Here is a tiny trained network, its code and every weight. The questions are about switching its units off for an input and a class, where a switched-off unit gives its printed mean instead of its output.

import numpy as np


def w(rows, s, z=0):
    codes = np.array(rows[::2]) - 128.0
    scale = np.full(codes.shape[1], s)
    scale[-1] = z or s
    return codes * scale


def f(y):
    return np.maximum(y, 0)


def log_softmax(a):
    a = a - a.max(-1, keepdims=True)
    return a - np.log(np.exp(a).sum(-1, keepdims=True))


def net(x, mask):
    res = np.array(x, float).reshape(1, 6) / 4 @ E
    y = f(res @ A[0][:, :-1].T + A[0][:, -1])
    res = res + np.where(mask, y, B[0][:, -1]) @ B[0][:, :-1]
    return log_softmax(res[-1] @ U[:, :-1].T + U[:, -1])


A, B = {}, {}
E = w([
[128,129,128],'x0',
[129,127,128],'x1',
[96,2,122],'x2',
[224,97,125],'x3',
[128,142,23],'x4',
[129,128,128],'x5',
],0.0083)
A[0] = w([
[128,136,98,117],'N0',
[172,136,131,104],'N1',
[154,207,135,30],'N2',
[119,139,66,134],'N3',
[131,130,176,142],'N4',
[123,143,60,130],'N5',
[6,170,131,56],'N6',
[126,131,137,167],'N7',
[116,101,120,255],'N8',
[125,138,130,152],'N9',
[134,146,130,87],'N10',
[166,116,124,103],'N11',
[156,108,130,77],'N12',
[171,119,129,110],'N13',
[127,155,136,142],'N14',
[132,131,126,70],'N15',
[96,50,117,24],'N16',
[133,131,102,119],'N17',
[166,121,126,98],'N18',
[141,183,130,116],'N19',
[132,129,213,117],'N20',
[150,125,129,114],'N21',
[162,120,118,88],'N22',
[141,118,128,100],'N23',
[115,84,116,38],'N24',
[136,125,120,26],'N25',
[134,129,104,121],'N26',
[137,134,61,112],'N27',
[130,126,155,103],'N28',
[131,129,172,126],'N29',
[132,130,114,142],'N30',
[126,120,113,114],'N31',
[80,133,138,65],'N32',
[193,119,133,78],'N33',
[125,133,197,127],'N34',
[115,141,129,106],'N35',
[134,158,126,103],'N36',
[138,161,130,73],'N37',
[133,127,123,45],'N38',
[174,119,132,99],'N39',
[129,132,118,103],'N40',
[132,125,171,96],'N41',
],0.019,0.0025)
B[0] = w([
[114,138,104,163],'N0',
[170,123,140,168],'N1',
[87,87,211,228],'N2',
[94,152,81,203],'N3',
[103,150,96,180],'N4',
[92,155,73,210],'N5',
[253,125,115,255],'N6',
[121,125,120,145],'N7',
[101,125,142,190],'N8',
[123,126,132,145],'N9',
[120,118,145,148],'N10',
[166,127,124,161],'N11',
[161,122,133,153],'N12',
[172,135,124,166],'N13',
[107,119,146,167],'N14',
[129,124,129,129],'N15',
[85,102,218,224],'N16',
[116,134,106,156],'N17',
[166,133,126,159],'N18',
[93,102,178,204],'N19',
[84,154,63,215],'N20',
[150,127,125,146],'N21',
[163,127,131,156],'N22',
[140,123,132,140],'N23',
[99,115,174,176],'N24',
[127,132,119,130],'N25',
[118,134,108,154],'N26',
[95,149,71,202],'N27',
[116,139,114,153],'N28',
[106,142,96,173],'N29',
[122,137,117,146],'N30',
[115,132,126,144],'N31',
[175,123,135,170],'N32',
[194,123,121,181],'N33',
[90,150,77,200],'N34',
[139,120,136,145],'N35',
[107,124,155,167],'N36',
[111,112,162,167],'N37',
[128,130,122,128],'N38',
[175,133,124,167],'N39',
[122,133,125,137],'N40',
[106,132,97,169],'N41',
],0.052,0.0082)
U = w([
[77,166,45,78],'0',
[96,90,227,250],'1',
[254,124,124,64],'2',
],0.0067,0.0022)

Each question gives the input, the list of numbers given to net, and the class t.
The units are the neurons (one row each of A and B). Each row of codes is followed by its name. A weight is (code - 128) times the scale printed after its matrix; where a second scale follows, it is the last column's (A, B and U).
mask holds one flag per neuron, in row order. A switched-off neuron (its flag False) gives its mean, the last column of its row in B, instead of its output. The means were averaged over made-up inputs and are rounded, as every weight is.
A unit's drop is (log p(t) with every unit on - log p(t) with that unit switched off) / (log p(t) with every unit on - log p(t) with every unit switched off).
The circuit of an input: a set's keep is (log p(t) with only the set's units on - log p(t) with every unit switched off) / (log p(t) with every unit on - log p(t) with every unit switched off). Starting from the 12 units with the biggest drops (on a tie, the unit counted first), units are removed one at a time, each time the one whose removal leaves the highest keep (on an exact tie, the one counted first), for as long as the keep stays at least 0.8.
circuit, biggest first: the units of the circuit, biggest drop first
top k neurons: the k neurons with the biggest drops, biggest first
drop when u is switched off: that unit's drop, to one decimal
input [0,2,-2,-5,-4,-8], class 2: circuit, biggest first => [N6]
input [-8,7,4,-5,-4,-4], class 2: top 2 neurons => [N6; N2]
input [6,6,-8,-1,7,-1], class 1: top 2 neurons => [N2; N19]
input [-2,-4,-2,5,-7,8], class 0: top 2 neurons => [N20; N6]
input [4,3,7,-7,-8,0], class 0: top 3 neurons => [N20; N34; N2]
input [2,-7,5,-7,-7,8], class 0: top 2 neurons => [N20; N34]
input [-2,6,-5,6,2,-2], class 2: top 2 neurons => [N16; N33]
input [-5,-7,0,-5,-4,7], class 2: top 2 neurons => [N6; N5]
input [3,-1,-5,-1,3,7], class 1: drop when N2 is switched off => 0.3
input [6,-6,-8,1,5,0], class 1: drop when N2 is switched off => 1.1
input [-3,-4,-5,-8,2,5], class 2: drop when N6 is switched off => 2.6
input [8,-7,4,-8,0,1], class 2: drop when N6 is switched off => 1.0
